Here is a tiny trained network, its code and every weight. The questions are about switching its units off for an input and a class, where a switched-off unit gives its printed mean instead of its output.

import numpy as np


def w(rows, s, z=0):
    codes = np.array(rows[::2]) - 128.0
    scale = np.full(codes.shape[1], s)
    scale[-1] = z or s
    return codes * scale


def norm(h):
    return h / np.sqrt((h * h).mean(-1, keepdims=True) + 1e-5)


def f(y):
    return np.maximum(y, 0)


def log_softmax(a):
    a = a - a.max(-1, keepdims=True)
    return a - np.log(np.exp(a).sum(-1, keepdims=True))


def net(x, mask):
    res = np.array(x, float).reshape(1, 6) / 4 @ E
    u = 0
    for l in range(3):
        y = f(norm(res) @ A[l][:, :-1].T + A[l][:, -1])
        res = res + np.where(mask[u : u + 4], y, B[l][:, -1]) @ B[l][:, :-1]
        u += 4
    return log_softmax(norm(res)[-1] @ U[:, :-1].T + U[:, -1])


A, B = {}, {}
E = w([
[129,125,129,126,125,125,127,134,131,125,127],'x0',
[23,40,171,99,83,151,42,122,182,254,228],'x1',
[158,223,186,66,186,219,41,46,151,155,92],'x2',
[74,197,130,107,178,64,109,195,212,77,164],'x3',
[154,149,128,20,152,134,148,137,12,121,237],'x4',
[124,124,143,130,133,130,131,126,127,130,132],'x5',
],0.00058)
A[0] = w([
[92,138,191,255,74,162,85,137,234,133,25,3],'0.n1',
[82,198,100,75,154,80,91,231,253,70,144,28],'0.n2',
[228,182,78,150,144,120,188,105,70,91,135,56],'0.n3',
[103,76,134,76,127,149,94,71,136,213,217,86],'0.n4',
],0.0015,0.00066)
B[0] = w([
[184,60,17,6,196,41,196,87,153,154,174,248],'0.n1',
[86,129,204,229,173,121,160,20,11,161,161,220],'0.n2',
[1,91,171,89,114,132,82,178,161,111,72,243],'0.n3',
[91,161,143,110,123,139,119,203,111,38,19,246],'0.n4',
],0.0018,0.0014)
A[1] = w([
[220,37,99,149,16,223,149,52,45,202,49,162],'1.n1',
[39,57,146,98,91,126,62,128,190,251,184,5],'1.n2',
[178,220,168,54,215,172,69,47,189,154,105,120],'1.n3',
[134,127,106,162,116,77,204,233,92,57,181,24],'1.n4',
],0.0016,0.00033)
B[1] = w([
[57,222,177,191,222,38,133,122,149,95,219,230],'1.n1',
[118,129,128,106,134,133,200,207,59,4,36,216],'1.n2',
[187,118,100,204,13,165,114,157,124,173,169,252],'1.n3',
[182,155,137,155,86,220,45,78,177,195,123,211],'1.n4',
],0.0019)
A[2] = w([
[114,54,80,178,43,88,152,184,135,139,178,91],'2.n1',
[117,108,98,205,96,77,168,176,127,97,156,235],'2.n2',
[210,190,101,158,142,119,155,97,105,63,23,6],'2.n3',
[147,141,138,2,126,152,120,146,37,126,225,174],'2.n4',
],0.0018,0.00011)
B[2] = w([
[214,204,131,101,106,202,73,85,130,155,133,212],'2.n1',
[172,181,160,74,134,193,77,98,109,165,148,230],'2.n2',
[36,41,157,49,90,142,108,207,99,137,163,255],'2.n3',
[163,39,41,168,155,44,196,85,254,149,54,255],'2.n4',
],0.0019,0.0015)
U = w([
[43,84,160,49,95,154,129,246,83,34,35,220],'0',
[197,39,2,104,168,29,205,69,212,161,102,186],'1',
[226,201,140,156,31,234,43,109,125,199,183,85],'2',
[55,192,209,224,236,52,155,71,66,112,224,2],'3',
],0.0048,0.00079)

Each question gives the input, the list of numbers given to net, and the class t.
The units are the neurons (one row each of A and B). Each row of codes is followed by its name. A weight is (code - 128) times the scale printed after its matrix; where a second scale follows, it is the last column's (A, B and U).
mask holds one flag per neuron, layer by layer. A switched-off neuron (its flag False) gives its mean, the last column of its row in B, instead of its output. The means were averaged over made-up inputs and are rounded, as every weight is.
A unit's drop is (log p(t) with every unit on - log p(t) with that unit switched off) / (log p(t) with every unit on - log p(t) with every unit switched off).
The circuit of an input: a set's keep is (log p(t) with only the set's units on - log p(t) with every unit switched off) / (log p(t) with every unit on - log p(t) with every unit switched off). Starting from all 12 units, units are removed one at a time, each time the one whose removal leaves the highest keep (on an exact tie, the one counted first), for as long as the keep stays at least 0.8.
units of the circuit, in order: the units of the circuit, biggest drop first
most important unit: the unit with the biggest drop
k most important neurons: the k neurons with the biggest drops, biggest first
k most important neurons of layer l: the k neurons of layer l with the biggest drops, biggest first
input [5,0,-8,7,-4,5], class 2: most important neuron : (2.n1)
input [-6,-5,-8,5,7,4], class 2: 2 most important neurons of layer 1 : (1.n4 1.n2)
input [6,-6,-8,6,-3,5], class 2: units of the circuit, in order : (1.n4 2.n2 2.n1)
input [4,-2,-3,3,4,1], class 1: 3 most important neurons : (1.n3 1.n1 2.n4)
input [-2,6,6,2,-4,-3], class 0: 2 most important neurons : (1.n2 0.n4)
input [-1,4,4,0,-3,-3], class 0: 2 most important neurons : (1.n2 0.n4)
input [-6,1,-8,-6,7,-2], class 2: 2 most important neurons of layer 2 : (2.n1 2.n2)
input [8,3,-4,2,4,-1], class 1: 2 most important neurons of layer 2 : (2.n4 2.n3)
input [7,4,8,-6,-8,-6], class 1: 2 most important neurons of layer 2 : (2.n2 2.n1)
input [8,3,5,7,-3,-1], class 3: 2 most important neurons : (0.n2 1.n4)
input [5,8,6,3,-7,2], class 0: 3 most important neurons : (1.n2 2.n4 0.n4)
input [5,3,6,-6,7,1], class 1: 2 most important neurons : (2.n4 1.n4)
input [-2,4,1,-2,3,-1], class 0: 2 most important neurons : (0.n1 0.n4)
input [7,0,4,-7,3,0], class 3: most important unit : 1.n1
input [5,-2,6,7,8,-3], class 1: 2 most important neurons of layer 1 : (1.n1 1.n4)
input [1,-7,6,-3,5,2], class 0: 3 most important neurons : (2.n3 0.n3 0.n1)
input [8,-6,8,-5,8,-2], class 1: 4 most important neurons : (2.n4 1.n4 0.n4 1.n2)
input [-1,-5,-4,-7,2,-8], class 3: 2 most important neurons : (1.n1 0.n4)
input [-5,-3,6,-3,-6,5], class 1: 4 most important neurons : (0.n1 1.n4 2.n2 2.n1)
input [4,2,4,-7,-6,4], class 3: 2 most important neurons : (1.n1 2.n4)
input [-4,-1,0,-8,-2,-6], class 3: units of the circuit, in order : (1.n1)
input [3,3,1,5,0,3], class 3: 3 most important neurons : (0.n2 0.n3 2.n3)
input [-6,7,7,-3,5,1], class 0: 4 most important neurons : (0.n4 1.n2 0.n1 1.n4)
input [0,8,-5,-7,0,7], class 0: 2 most important neurons of layer 1 : (1.n2 1.n3)
input [-8,4,-3,-8,-6,-3], class 3: 2 most important neurons of layer 1 : (1.n1 1.n3)
input [1,4,4,-1,-7,-1], class 1: 2 most important neurons of layer 0 : (0.n1 0.n3)
input [-4,-7,3,1,-6,-7], class 0: most important unit : 2.n3
input [6,0,8,-6,-8,3], class 1: 2 most important neurons of layer 2 : (2.n2 2.n1)
input [-3,-6,-2,-5,8,-8], class 1: 2 most important neurons of layer 0 : (0.n4 0.n2)
input [-8,-4,-7,-7,-4,-2], class 2: 2 most important neurons of layer 0 : (0.n2 0.n3)
